Here is a tiny trained network, its code and every weight. The questions are about switching its units off for an input and a class, where a switched-off unit gives its printed mean instead of its output.

import numpy as np


def w(rows, s, z=0):
    codes = np.array(rows[::2]) - 128.0
    scale = np.full(codes.shape[1], s)
    scale[-1] = z or s
    return codes * scale


def norm(h):
    return h / np.sqrt((h * h).mean(-1, keepdims=True) + 1e-5)


def f(y):
    return np.maximum(y, 0)


def log_softmax(a):
    a = a - a.max(-1, keepdims=True)
    return a - np.log(np.exp(a).sum(-1, keepdims=True))


def net(x, mask):
    res = np.array(x, float).reshape(1, 4) / 4 @ E
    u = 0
    for l in range(3):
        y = f(norm(res) @ A[l][:, :-1].T + A[l][:, -1])
        res = res + np.where(mask[u : u + 3], y, B[l][:, -1]) @ B[l][:, :-1]
        u += 3
    return log_softmax(norm(res)[-1] @ U[:, :-1].T + U[:, -1])


A, B = {}, {}
E = w([
[138,98,111,105,115,97,26,166,96,141],'x0',
[79,127,178,63,155,104,160,170,178,191],'x1',
[105,99,127,135,147,144,144,136,114,118],'x2',
[113,131,175,249,179,163,60,113,206,177],'x3',
],0.011)
A[0] = w([
[153,111,80,202,81,176,95,76,90,67,91],'0.n1',
[114,175,149,177,111,145,213,63,157,103,3],'0.n2',
[120,75,138,110,109,111,1,147,101,141,52],'0.n3',
],0.0081,0.0042)
B[0] = w([
[180,73,143,95,171,169,83,123,205,214,254],'0.n1',
[1,163,129,80,235,215,119,86,38,151,206],'0.n2',
[52,197,178,60,180,131,86,19,56,102,230],'0.n3',
],0.0098,0.0061)
A[1] = w([
[109,105,242,152,129,88,110,105,178,143,29],'1.n1',
[98,138,158,254,148,146,73,87,167,128,20],'1.n2',
[127,113,206,110,143,78,136,166,170,171,4],'1.n3',
],0.0086,0.0023)
B[1] = w([
[170,112,43,70,75,120,201,246,34,172,207],'1.n1',
[95,128,17,136,32,18,202,117,107,1,254],'1.n2',
[103,28,112,87,194,157,193,162,239,214,181],'1.n3',
],0.0088,0.006)
A[2] = w([
[195,102,38,56,137,37,146,83,78,70,178],'2.n1',
[190,117,182,164,23,134,15,172,52,76,223],'2.n2',
[254,80,61,169,160,189,74,50,208,89,4],'2.n3',
],0.006,0.0022)
B[2] = w([
[152,204,77,243,198,74,202,176,141,94,254],'2.n1',
[1,88,184,140,101,218,179,114,225,135,171],'2.n2',
[246,51,231,17,61,124,192,196,109,137,197],'2.n3',
],0.0096,0.007)
U = w([
[115,141,61,197,121,85,208,178,101,38,17],'0',
[46,196,174,122,254,231,49,10,78,109,251],'1',
[170,22,189,93,157,187,138,180,159,176,126],'2',
],0.0085,0.0028)

Each question gives the input, the list of numbers given to net, and the class t.
The units are the neurons (one row each of A and B). Each row of codes is followed by its name. A weight is (code - 128) times the scale printed after its matrix; where a second scale follows, it is the last column's (A, B and U).
mask holds one flag per neuron, layer by layer. A switched-off neuron (its flag False) gives its mean, the last column of its row in B, instead of its output. The means were averaged over made-up inputs and are rounded, as every weight is.
A unit's drop is (log p(t) with every unit on - log p(t) with that unit switched off) / (log p(t) with every unit on - log p(t) with every unit switched off).
The circuit of an input: a set's keep is (log p(t) with only the set's units on - log p(t) with every unit switched off) / (log p(t) with every unit on - log p(t) with every unit switched off). Starting from all 9 units, units are removed one at a time, each time the one whose removal leaves the highest keep (on an exact tie, the one counted first), for as long as the keep stays at least 0.8.
units of the circuit, in order: the units of the circuit, biggest drop first
unit that matters most: the unit with the biggest drop
top k neurons: the k neurons with the biggest drops, biggest first
k most important neurons of layer l: the k neurons of layer l with the biggest drops, biggest first
drop when u is switched off: that unit's drop, to one decimal
input [-1,0,-4,8], class 0: unit that matters most : 1.n2
input [5,-6,-5,-4], class 2: top 3 neurons : [0.n1 1.n2 2.n3]
input [-6,-8,-1,2], class 2: 2 most important neurons of layer 0 : [0.n1 0.n3]
input [5,4,-1,5], class 0: top 2 neurons : [1.n1 0.n2]
input [1,-7,-4,-6], class 2: units of the circuit, in order : [0.n1 1.n2]
input [4,7,1,8], class 0: units of the circuit, in order : [1.n2 0.n1]
input [4,3,-7,-1], class 1: top 2 neurons : [0.n3 1.n2]
input [-6,-1,-4,6], class 0: 2 most important neurons of layer 1 : [1.n2 1.n1]
input [5,5,3,3], class 1: top 3 neurons : [0.n3 2.n3 0.n1]
input [3,-4,7,2], class 2: top 3 neurons : [0.n1 2.n3 0.n2]
input [3,-8,5,6], class 2: top 3 neurons : [0.n1 2.n3 2.n2]
input [-7,0,8,7], class 0: top 3 neurons : [1.n2 0.n3 0.n1]
input [5,-7,1,5], class 2: top 3 neurons : [0.n1 2.n3 2.n2]
input [-6,-1,-4,1], class 1: units of the circuit, in order : [0.n2]
input [-3,3,-3,1], class 1: top 2 neurons : [0.n2 0.n1]
input [6,1,-8,-3], class 1: top 2 neurons : [0.n3 1.n2]
input [4,-8,5,8], class 0: top 2 neurons : [1.n2 2.n1]
input [4,-4,5,-2], class 1: top 2 neurons : [0.n3 1.n3]
input [4,-1,-8,1], class 1: drop when 0.n3 is switched off : 1.1
input [-2,2,3,6], class 0: units of the circuit, in order : [1.n2]
input [2,1,3,6], class 0: drop when 1.n2 is switched off : 0.1
input [-4,-6,8,2], class 2: drop when 0.n1 is switched off : 1.5
input [8,-1,1,1], class 1: drop when 0.n3 is switched off : 0.2
